Below is a small trained network, with its code and all its weights. Each question gives an input and a class and asks what happens when units are switched off, that is, made to give their printed mean instead of their output.

import numpy as np


def w(rows, s, z=0):
    codes = np.array(rows[::2]) - 128.0
    scale = np.full(codes.shape[1], s)
    scale[-1] = z or s
    return codes * scale


def norm(h):
    return h / np.sqrt((h * h).mean(-1, keepdims=True) + 1e-5)


def f(y):
    return y / 2 * (1 + np.tanh(0.7978845608 * (y + 0.044715 * y**3)))


def log_softmax(a):
    a = a - a.max(-1, keepdims=True)
    return a - np.log(np.exp(a).sum(-1, keepdims=True))


def net(x, mask):
    res = np.array(x, float).reshape(1, 6) / 4 @ E
    u = 0
    for l in range(4):
        y = f(norm(res) @ A[l][:, :-1].T + A[l][:, -1])
        res = res + np.where(mask[u : u + 7], y, B[l][:, -1]) @ B[l][:, :-1]
        u += 7
    return log_softmax(norm(res)[-1] @ U[:, :-1].T + U[:, -1])


A, B = {}, {}
E = w([
[80,200,83,214,171],'x0',
[150,92,44,146,2],'x1',
[170,84,145,145,227],'x2',
[185,57,219,196,74],'x3',
[104,74,70,138,98],'x4',
[227,167,147,123,101],'x5',
],0.00031)
A[0] = w([
[161,137,111,133,70,3],'L0N1',
[26,139,105,114,179,66],'L0N2',
[69,33,89,122,85,54],'L0N3',
[145,92,130,146,100,86],'L0N4',
[166,137,114,104,70,62],'L0N5',
[130,251,127,161,127,117],'L0N6',
[75,82,177,111,214,147],'L0N7',
],0.003,0.00057)
B[0] = w([
[90,189,192,175,185,103],'L0N1',
[229,194,147,212,133,191],'L0N2',
[144,84,99,109,23,191],'L0N3',
[124,180,155,166,83,135],'L0N4',
[84,165,150,156,207,137],'L0N5',
[19,28,134,136,74,212],'L0N6',
[71,250,131,185,108,254],'L0N7',
],0.0016,0.00053)
A[1] = w([
[153,186,166,84,233,4],'L1N1',
[228,93,240,185,142,145],'L1N2',
[156,173,61,171,107,189],'L1N3',
[170,124,207,153,140,202],'L1N4',
[159,79,116,1,109,112],'L1N5',
[172,40,204,161,148,84],'L1N6',
[166,90,231,183,156,209],'L1N7',
],0.0017,0.00032)
B[1] = w([
[121,88,173,119,46,121],'L1N1',
[156,193,9,129,72,243],'L1N2',
[102,75,155,118,200,231],'L1N3',
[164,150,50,105,58,220],'L1N4',
[163,164,195,221,156,140],'L1N5',
[116,229,82,84,64,135],'L1N6',
[152,213,37,141,75,253],'L1N7',
],0.0015,0.00026)
A[2] = w([
[120,185,168,121,15,157],'L2N1',
[93,152,134,140,169,158],'L2N2',
[233,158,154,10,143,1],'L2N3',
[184,43,144,136,50,123],'L2N4',
[92,240,111,173,241,103],'L2N5',
[123,132,99,93,142,179],'L2N6',
[146,54,2,137,251,158],'L2N7',
],0.0016,0.00058)
B[2] = w([
[123,91,110,83,243,254],'L2N1',
[168,162,138,169,81,159],'L2N2',
[61,119,220,108,145,62],'L2N3',
[79,41,80,128,80,166],'L2N4',
[116,112,153,247,30,199],'L2N5',
[146,121,137,176,105,152],'L2N6',
[219,106,133,141,238,165],'L2N7',
],0.0014,0.00046)
A[3] = w([
[133,174,211,31,143,80],'L3N1',
[126,96,163,145,139,238],'L3N2',
[54,182,151,133,11,112],'L3N3',
[98,108,41,224,120,18],'L3N4',
[36,109,79,197,115,32],'L3N5',
[251,132,108,101,46,68],'L3N6',
[217,112,132,153,193,3],'L3N7',
],0.0023,0.00052)
B[3] = w([
[245,73,219,110,48,131],'L3N1',
[122,130,50,119,102,168],'L3N2',
[165,98,97,153,238,255],'L3N3',
[167,102,248,46,142,220],'L3N4',
[66,169,240,25,175,189],'L3N5',
[70,224,84,105,127,196],'L3N6',
[127,61,93,130,194,91],'L3N7',
],0.0014,0.0006)
U = w([
[205,253,7,67,31,169],'0',
[248,102,251,69,29,144],'1',
[148,81,150,130,133,2],'2',
[109,250,209,249,182,146],'3',
[1,92,210,63,188,148],'4',
[203,38,41,139,219,110],'5',
[64,8,36,26,15,141],'6',
[132,89,123,176,196,117],'7',
],0.007,0.006)

Each question gives the input, the list of numbers given to net, and the class t.
The units are the neurons (one row each of A and B). Each row of codes is followed by its name. A weight is (code - 128) times the scale printed after its matrix; where a second scale follows, it is the last column's (A, B and U).
mask holds one flag per neuron, layer by layer. A switched-off neuron (its flag False) gives its mean, the last column of its row in B, instead of its output. The means were averaged over made-up inputs and are rounded, as every weight is.
A unit's drop is (log p(t) with every unit on - log p(t) with that unit switched off) / (log p(t) with every unit on - log p(t) with every unit switched off).
The circuit of an input: a set's keep is (log p(t) with only the set's units on - log p(t) with every unit switched off) / (log p(t) with every unit on - log p(t) with every unit switched off). Starting from the 12 units with the biggest drops (on a tie, the unit counted first), units are removed one at a time, each time the one whose removal leaves the highest keep (on an exact tie, the one counted first), for as long as the keep stays at least 0.8.
circuit, biggest first: the units of the circuit, biggest drop first
most important unit: the unit with the biggest drop
k most important neurons: the k neurons with the biggest drops, biggest first
k most important neurons of layer l: the k neurons of layer l with the biggest drops, biggest first
input [4,7,0,-1,1,4], class 5: most important unit	L0N7
input [-7,1,8,2,-3,3], class 0: circuit, biggest first	(L1N2, L3N6)
input [-8,2,-1,-4,0,1], class 1: 2 most important neurons of layer 0	(L0N6, L0N5)
input [8,-1,-2,-8,0,8], class 4: circuit, biggest first	(L0N6, L3N5)
input [-2,-4,8,-4,7,-7], class 3: 3 most important neurons	(L0N7, L0N2, L2N5)
input [-6,-8,7,-1,-8,-6], class 3: 2 most important neurons of layer 0	(L0N7, L0N3)
input [-8,-4,-3,-5,8,1], class 1: circuit, biggest first	(L3N1, L1N5)
input [4,-3,-3,4,-3,4], class 4: 2 most important neurons	(L0N6, L0N2)
input [-4,-8,4,-6,-4,0], class 3: circuit, biggest first	(L0N7, L2N5)
input [-8,3,8,-5,-7,-7], class 1: circuit, biggest first	(L3N1, L1N1, L0N6)
input [-1,0,-5,6,4,3], class 0: 3 most important neurons	(L0N6, L0N1, L0N7)
input [7,3,-6,-1,6,-7], class 4: circuit, biggest first	(L3N5, L1N2)
input [3,6,3,-7,-4,-3], class 5: 2 most important neurons	(L2N7, L0N2)
input [-7,-8,-6,-4,-4,-8], class 3: 2 most important neurons	(L0N7, L0N2)
input [-1,-1,3,-1,-1,-5], class 3: circuit, biggest first	(L0N7)
input [-8,-1,0,-7,6,-3], class 1: 2 most important neurons of layer 3	(L3N1, L3N3)
input [-7,0,-1,-5,0,3], class 1: circuit, biggest first	(L3N1, L1N5)
input [2,4,4,-2,-7,-3], class 5: 3 most important neurons	(L2N7, L0N1, L0N2)
input [-3,-8,-3,-3,-2,5], class 1: 2 most important neurons	(L3N1, L1N1)
input [6,6,0,-3,-3,-4], class 4: 3 most important neurons	(L0N6, L3N5, L3N4)
input [2,7,-1,-3,-3,8], class 4: 4 most important neurons	(L0N2, L0N6, L0N1, L0N5)
input [-8,-8,3,-4,-8,1], class 1: circuit, biggest first	(L3N1)
input [7,0,-6,-8,6,1], class 4: 2 most important neurons	(L0N6, L3N5)
